[  30   85  -74   -7  310  -70   -3   19   98  -90  -49    2   80  -77
   33  -78  -67  -24   18  104    8  -60 -255  122   74  130  178  -83
  177 -193   26 -236   21  119  249  120  -19   -5   40   16   21  -34
  238   31  267  -70  -18  175 -162   35   90  102]	(52)
[ 118   82 -317  208  373 -373  212  206  130  -57  263  239   89   92
  138  -33   15 -163 -136  309  -32 -201 -163  -97   48   66   18   37
  -35   -5   77 -155 -165  166  271   41 -290  409  112  162   91   15
  357  103   63   78  -53  107   58  -66    7  -81]	(53)
[ 126  151  -18  -48   53  128  -26  158  129   57   25  -43  167  -55
  -92  197  118   67   46  -61   86  -29   73  -75 -148  -61  -26  -80
  -82  144  -46  -67 -202    5  112   85  -66 -207  209   36   15   -3
   97 -100 -100  -18  103   28   12 -161  101  -59]	(44)
[ 178   30  -33   19  341  -65  -20   45   69   44  258  -67  -73    2
   -9  -10  144 -119   74  -33  -33  -16 -183   64  -36  136   65   -9
  119  -82  -27 -102  -65   47  106  -82  -97   29   51   32   28    5
  301  193  254  -98  -70  160   18   49  -60  -62]	(56)
[  75   86  -67   31  120  -70   49  117  110 -137   17  -41  104  -73
 -172  182  111 -219  -80  -65   86 -376  -27   37  131 -102   40   -3
  203 -144 -273 -219   27  144  177   14  -41   42  183  191  116    2
   82   80  196  102   51   12 -176  -69  -39   34]	(56)
[  73  215 -127  -43   61   -4    9  174  202   49  -38   41  -17   42
   -8   62   28   74   90  -16   34  -81   57   12  -55  -75    2 -100
   16   62 -137 -106  -58   58   55  -20 -227 -180  158  -27   19 -170
  128  -39   18  -27  144   -4   -1   82   61  -21]	(52)
[-126  -24  -21  -35  -74    0  223    5   27   39  151  289  280   56
  134  160  117  183  -81  198 -199    1  203 -104   52  -67   21  220
  -80  366   16   46 -372   35   40   97   81   77  109  202  106  184
 -164 -111 -251  207  -39 -109   37 -278   94  -48]	(56)
[-135  165 -207 -114  223  112  -26   50  132  120   64  212  170  173
  128   72  -51  264  126  -16 -118 -113   38  118    4  136  159   78
   59  316 -138 -132 -272  150  -37  112  -69 -144   46  115   -1 -195
 -155  -82   -4  364  -54  -81 -154  117  151  -92]	(53)
[-110  -25  159   36  254 -145 -135   15  126 -314 -215 -353 -236 -274
 -184  -61  277   41   10 -204  177  -88 -174  123 -280 -113 -112  -52
  110 -275   66   30   49 -151   62 -122   41   95  -31 -248 -115   41
  186   78  279  -88  -34  288  -12  -24 -243   60]	(59)
[-142  142  155  -35 -292   29   76  157  133  -26  -73 -166  -91  -79
 -159  113  343  222   54 -136  125    4  345   89  -87 -354 -221  -77
  -56  125 -202  184 -124  -98  -84 -131  -16 -257   95 -159    0    1
 -175  -65  -81  -30   72   78  163  -85 -156  -53]	(51)
[ -13  154   46 -124 -162 -145  103  137  138  164   27   25 -277  101
   74 -176  164  305  228   83  -96  350  190  101  -87 -104 -165  -87
 -168   93  -30  238 -149  -69  -92 -168 -227 -361   -5 -352  -92  -82
   59   38  -80 -294   24   34  317  136  -54  -40]	(59)
[ -17    9 -210 -243 -154  -36  281    6   68   99 -129  317  140  113
  147   -1 -124  256   30  170  -74  186  242  117   53 -168  129   10
  -69  213 -101 -140 -182  227  105  217 -125  -99   83  138  185  -65
    9 -180 -258  103   72 -195  128   78  149   92]	(56)
[ 158  224 -135 -139 -163  111  219  108  234  276  198  185  207   42
  206   78   -9   72  113   40    7  267  289 -163  -23  -80   11 -172
 -105  462  -44 -151  -24  158  131  166 -184 -337  246  146  277 -119
  223 -154 -150 -301  316 -118   81   -8  205   31]	(51)
[  54   98 -210  -67  129   92    8  -21   42  110   16   61   54    9
  136   67   18  276   77 -112   15  -49   92 -130 -258   37   40   38
  -23  302   85  -49 -167   10  -91  109 -135  -67   93  -66   -1 -138
   10 -132  -28  144   29 -156  -40    4    3    5]	(49)
[-170 -187   35  107   74 -261  133  -29  -16 -143   -9    6 -103  -29
  -44  -26  209  118  -24  -36 -104  -92 -161  119   58  -71  -90  208
  -32 -102  -32   57  -48   -2  -28 -141   74  220   21 -161   55  145
    1   58   81  168 -135   94   53  -29 -193  -52]	(53)
[ 149  145  133 -154  -15   80  -44  151   66  156   48  -48   47   46
 -109   24   53 -186   76  123  -21  117  138    7   62  -59  -13 -186
  -89  -27 -189   -6 -105  -21  196    3  -14 -321  244   74    6   14
  182  111  -43 -245  120  176  187  -72   66   11]	(52)
[ 182  350 -289 -266  145   10   24  203  257  258  141  185  195  103
   85   74  -91  102  234   15   21   -3  122   20  -57  165  128 -128
   60  254 -135 -215 -225  238   65  215 -329 -471   78   43  -41 -215
  101  -28  -36 -160   83 -263 -149  104  201   60]	(49)
[ -71 -234 -256  263  222 -166  138 -146 -100 -181 -233    1 -311  -38
   94  -88   57  504  -41 -116  -22 -165 -385  224 -141  -90  106  224
  120 -241  196  -82   42  -34 -183 -185 -143  504  -94 -367   41  -82
  116 -140  194  411 -178  106   32  236 -241  -67]	(53)
[ -38    3 -173  -74  -52  -57  204   64    4   47 -101  182  185   21
   46   80  -17  179  -70  167   29  -59  160   40  -33 -167   68   22
  -78  135   -2  -85 -254   71   61  161  -87   99  109   56   64   44
   12 -151 -245  148   -1  -39  113 -102  -20   57]	(51)
[  79  -17  186 -156 -268  341 -105 -145  -20    2 -351 -249  -89 -168
 -189  161   74  144  100 -387   43  -16  104    2  -47 -232    7  -43
  101  -73 -227  -69  257  -94  -87  -58  170 -418  270 -153  125  -92
  -65 -137  112  -47  254  -75  -91   34  -18  125]	(52)
[   8  210  -47  -15   78   86   -7   12  212   65   82   95   78  -22
  185   25   29  289  177  -69 -144  101  -72 -148  -54  169   15   33
   23  264   82  -47  -28   37   11   44  -59 -354  103 -135   30 -117
   14 -131  122 -111  129 -124 -219  -13  241  -14]	(52)
[ 254   32  -58  181  385   -9  -92  -34 -200  -30  176 -154  -30  -28
  -81  -17   45 -179  -57   37  -33 -331 -328  -19  141  234  132   23
  223 -367  -24  -94    5   10  140  -35   30  108  109  -39  -67   22
  141  225  480  111 -221  193 -146  -63  -88   -8]	(59)
[  97  163 -158   12  134   -5   11   20 -145  357  147  212   33  223
  218 -153 -184   95   88  363 -248  -74  -65  -48  182  262  175   -2
    2    2   66   24 -178  -76  -71  -18 -136 -121  112 -199 -168  -72
   45  101   58  -72 -105   75   56   38   -9   45]	(49)
[  37  -41 -124 -172   32 -302  153   80  110  -50  -99   30   94  -61
  -76  -17  -13 -310  -27  -32  148  -75  101  -74  -14 -148 -101 -110
 -141   10 -183 -199  118  208  243  197  -76   30  245  112  203   11
  298   64  -43 -134  179  -79   69  -14 -107  194]	(49)
[  93   78 -143  -17   50  164  -48  -65 -198  137 -214   56  185   21
  -69   97 -249  -39  -53  121  -61 -507 -131   91  320   77  338   13
  312 -305 -188 -273   54    6  -24   73   46  -75  209  -44  -62  -63
  -80    2  190  148  -22    1 -280    4  -52  210]	(49)
[  74   88 -110 -117  245  -23  -50    9   55   36   33  -53  -61  -19
   10  -22   71   97   99  -81   34  -53   -8   65 -180   73   65  -15
  104   22   -5  -55 -142   22  -14   32 -126  -74   -4  -71  -80  -92
  106   66  144    6  -74   -4  -28   73  -85   39]	(44)
[ 114   81 -159   87  528  -63 -130   67  -96   24   75   53  226   -8
   -9   31  -93  -90  -73  266  -54 -389 -340  -25    5  322  230   60
  131 -216  161 -150 -310  -48  139  120  -35  194   67  -17 -252   96
  150  113  147  121 -233  179 -180 -198  -18   44]	(51)
[ -85 -116 -231  -16  195 -198  172  -11   40   57   26  158   48   18
   90   11   46  360  124  -48  -50  -34 -242  215  -63  101  112  168
   12   63   88 -146 -202  134 -112   45 -128  125  -85 -212   17   43
   84  -92  -36  147 -165  -77  -47  103  -92  -10]	(49)
[  81   50 -255  133  330 -255  141  218   23  -21  137  144  209   43
   -1   56   17 -150 -159  299   81 -278 -100  -28  -12    8   48  -20
  -78  -39   55 -149 -307   95  243  127 -190  388  133  148   -5   95
  271   50  -78  152 -109  182  103 -176  -68  -42]	(51)
[ -15  438 -237  -10  125   44  -23  166  203   -2  -24   27  -81  128
  156 -143  -66  138   78   43   90  -55  219  -28  -15  -32   -9 -256
   55  172 -175  -56   23  161  160  106 -249 -264  112   51   25 -445
  -27  -36  256  148  111   38  -42  220  163  -25]	(56)
[-154  223  -87   39  189 -277   42  251  268 -200  -42  -18   59  -58
  -38  -49  120  -14    1   59  147 -128    7    6  -61  -59 -156 -134
  -82   31  -68  -42  -95  123  245  106 -127  -24   78  -24  -19  -71
   97    3   89   16   33  131  -41  -59   21   -3]	(44)
[  40   96   98  -22  -41  113  -32 -113    5  -15  -69 -169 -152  -58
   67 -155   27   14   74 -133  -12  155   57 -102   43  -37  -59 -150
   16    1  -89    5  307   12  130   10  109 -288  201  -88  162 -175
   79   19  341 -121  165  101   -3   98   47   81]	(56)
[ 180   85 -141   -5  117    9   53   73   11   42   12   19  -67   41
    3   17   48  172   34   51    0    0  -13   69  -70  -35   73  -18
   39  -64  -13  -45 -165   43   62   -6 -182  -45   61  -49  -15  -78
  115  -13   47   73  -57   22   92   43   25  -50]	(56)
[ -37  186 -100  138  344  -47    4   90  127  162  490  121  208   67
  197   51  152  123  145   15 -162  -93 -189 -151   15  387   -2  112
   -4  351  111   -8 -248   57  -15   26  -39 -106   47  -62  -40   24
    6   53  177   21 -122   15 -214 -127   89 -151]	(49)
[ -66  115 -148 -163   61 -505  184  218  259   10  -38  120 -136   24
   87 -237   61   75  144  169   48  214   85   50 -158  -63 -183 -119
 -224   52   47   49 -125  102  108   52 -333 -102  -25 -253  -68  -33
  284   69 -129 -351   43  -37  235   96  -97  111]	(49)
[  11   47  -73  -98  108 -484  262  163  221 -211  105   57   11  -76
  -87  -82  149 -247  -19  117   64  -35   -7  177  186  -80  -56  -40
  123 -207 -213 -151    6  318  339   91 -133   13  -23  134  135   97
  221  208  194 -210  -50  -25  -34    2  -47  130]	(56)
[ 248   74  -40    1   12   -1   59  -21  109  -34   58  -34  -32 -141
   11  110  125   27    6 -121  -37  -45    8 -202  -96  -35  -16   77
  131    5   33  -61   76   -7   49  -36  -97 -144  154  -42   86   -1
  148   -2  155 -198  137 -185 -131 -105   31   69]	(53)
[  88  -31  -56  -22   71  261  -72 -162 -189   84 -180 -141   97  -42
  -84   50 -149  -71    1 -176   63 -265 -138   94  197   23  230  -95
  193 -187 -220 -296  261   80   55  110  177  -93  262   14  164 -134
   49  -27  311  178   62  120 -184  114  -54  137]	(51)
[ 125  -60   87  -37    4 -164  164  -22  -45  -34  196  -27   -3  -53
  -14  -50  179 -149  -28   71  -63  129   52  -82   86  -23  -91   22
  -46  -39  -48   53  -30   86  214   40   71  -37  115   63  135  167
  140  153  131 -158  -52   24  118 -154  -37   45]	(52)
[ -86  145 -340 -114  344   97  -78    3  166  122 -114  176  133   70
  185   50 -172  300  135  -89   -2 -196  -96   62 -214  156  236   20
  105  274   47 -276 -156   77 -113  146 -198   -2   46  -31  -39 -270
   73 -172    0  248   56  -87 -214  195   55   37]	(51)
[ 130  -39 -178   62   91  -10   76  -38 -142   20  -71   23  -87   90
   71  -90  -53   91  -61   44   -4   13   14  -77  -46  -79   -4  -22
 -154  -10   -2  -15   -2   55  119   66  -63  123  201  -14  119 -129
  122  -38   49  260  -12   64  201   60  -11  -43]	(53)
[  -9  -64 -229    6  -80 -250  347   47  134   57   10  261  -91   71
  246  -73   52  256   -4  130  -46  230  138  -67 -176 -225  -83   43
 -229  285  139   -4 -102   61    4  -11 -285  237   89  -64  212  -28
  280 -149 -257  -35  134  -59  328   73  -59  -20]	(59)
[ 132    6   78  -80  202 -160   52   63   69 -142  160  -79  109 -136
 -128   53  186 -367 -121   86   49  -83   62  -54    5  -43  -20  -12
   99 -112  -85  -70 -101   73  323   90   57   72  115  272   64  185
  213  220  141 -152  -30   91    6 -239  -59   89]	(53)
[  79   23  255   13 -119   77   29  111 -104  122  137 -163   64  -58
 -171   97  261 -142  -66  154   29   14  197  -27   39 -172  -93  -92
  -94  -49  -70  165 -216 -197   91  -86  124  -84  203   -4  -40  242
   55  120  -90 -190  -27  306  290 -309 -170  -23]	(49)
[ -76   -8   19    9  120   50  -23  -90  -13  -73  -50 -116   34  -90
   -8   -3   70   23    5 -152   34 -107  -56   -9   -5    5   10  -11
   59   25  -63  -84   92   32   68   65  144  -15  136  -17  105  -41
   20  -10  235  121   18  103 -110  -11  -59   52]	(44)
[ 182  169  214   64   30  194 -175  -61   32 -121  -41 -332 -104 -240
 -128   52  178   23   68 -234    6  -76 -119 -140    5   53  -38  -52
  232 -224  -34   19  225 -112   88  -84  138 -416  159 -202  -34  -35
   -2   48  470 -227   88   45 -270 -121   63   73]	(56)
[ 178  -33   13  122  382  -92  -25   10    4 -151  334 -256  215 -200
 -164  148  220 -605 -134 -239  202 -346 -147 -251   23  101  -86  -65
   75  -24 -148 -240  180  171  354  156  174  191  300  328  258  123
  314  234  422    5   36  146 -198 -244 -128   34]	(49)
[ -10  -99  155   64  116   13   15 -152   -6  -61  173 -154  -73 -123
   19   -9  240   54   81 -229  -97   73 -179  -30   14   99  -47  105
   83   20    9   10  119   -1   16  -85  192  -66   69 -103  142   87
   71   75  338  -52  -36   86 -101  -38  -60  -23]	(52)
[  66   30 -143  131   -9 -129  215   71   47  -46   62   95   69  -56
   49  100  124  139  -82   67    4 -131    4 -100  -20 -110  -32   84
   -5   58   61  -41 -109   38   51    8 -128  140  117  -43   96   64
   82  -90  -15   50   12  -46    6 -145  -37  -14]	(44)
[ 113    5  -40  -12  177  -52   -9   45  -13   51    1 -157 -109  -37
  -69  -66   89   18   78  -68  108   27 -108  124  -98  -10    8 -124
  -15 -138  -18  -64  -14    8   68  -15  -82  -26   77 -154    2  -40
  256   69  143  -79  -40  205  135   86 -140    4]	(51)
[ 110   83   32  173  154   32   20   48   -8  -43  315 -105  -39  -31
   -9  101  316   25  -63  -40  -32 -113   56 -140  -76   -7  -93   92
   57   96    8  129 -181  -66   43 -114    0   69   91   56   15   56
  -17  104  197  128 -114   99   34 -192  -71 -165]	(53)
[-220 -209 -192  256   -8 -153  182  -79  -79 -251 -303   70 -101  -25
   22   59   84  436 -115 -139  -18 -279 -178   32  -48 -221  -66  256
  -84  -30   30  -24   17   19 -118  -73    2  415   97 -230  136  -26
 -127 -249    0  596  -61  -32  -13   31 -139  -85]	(56)
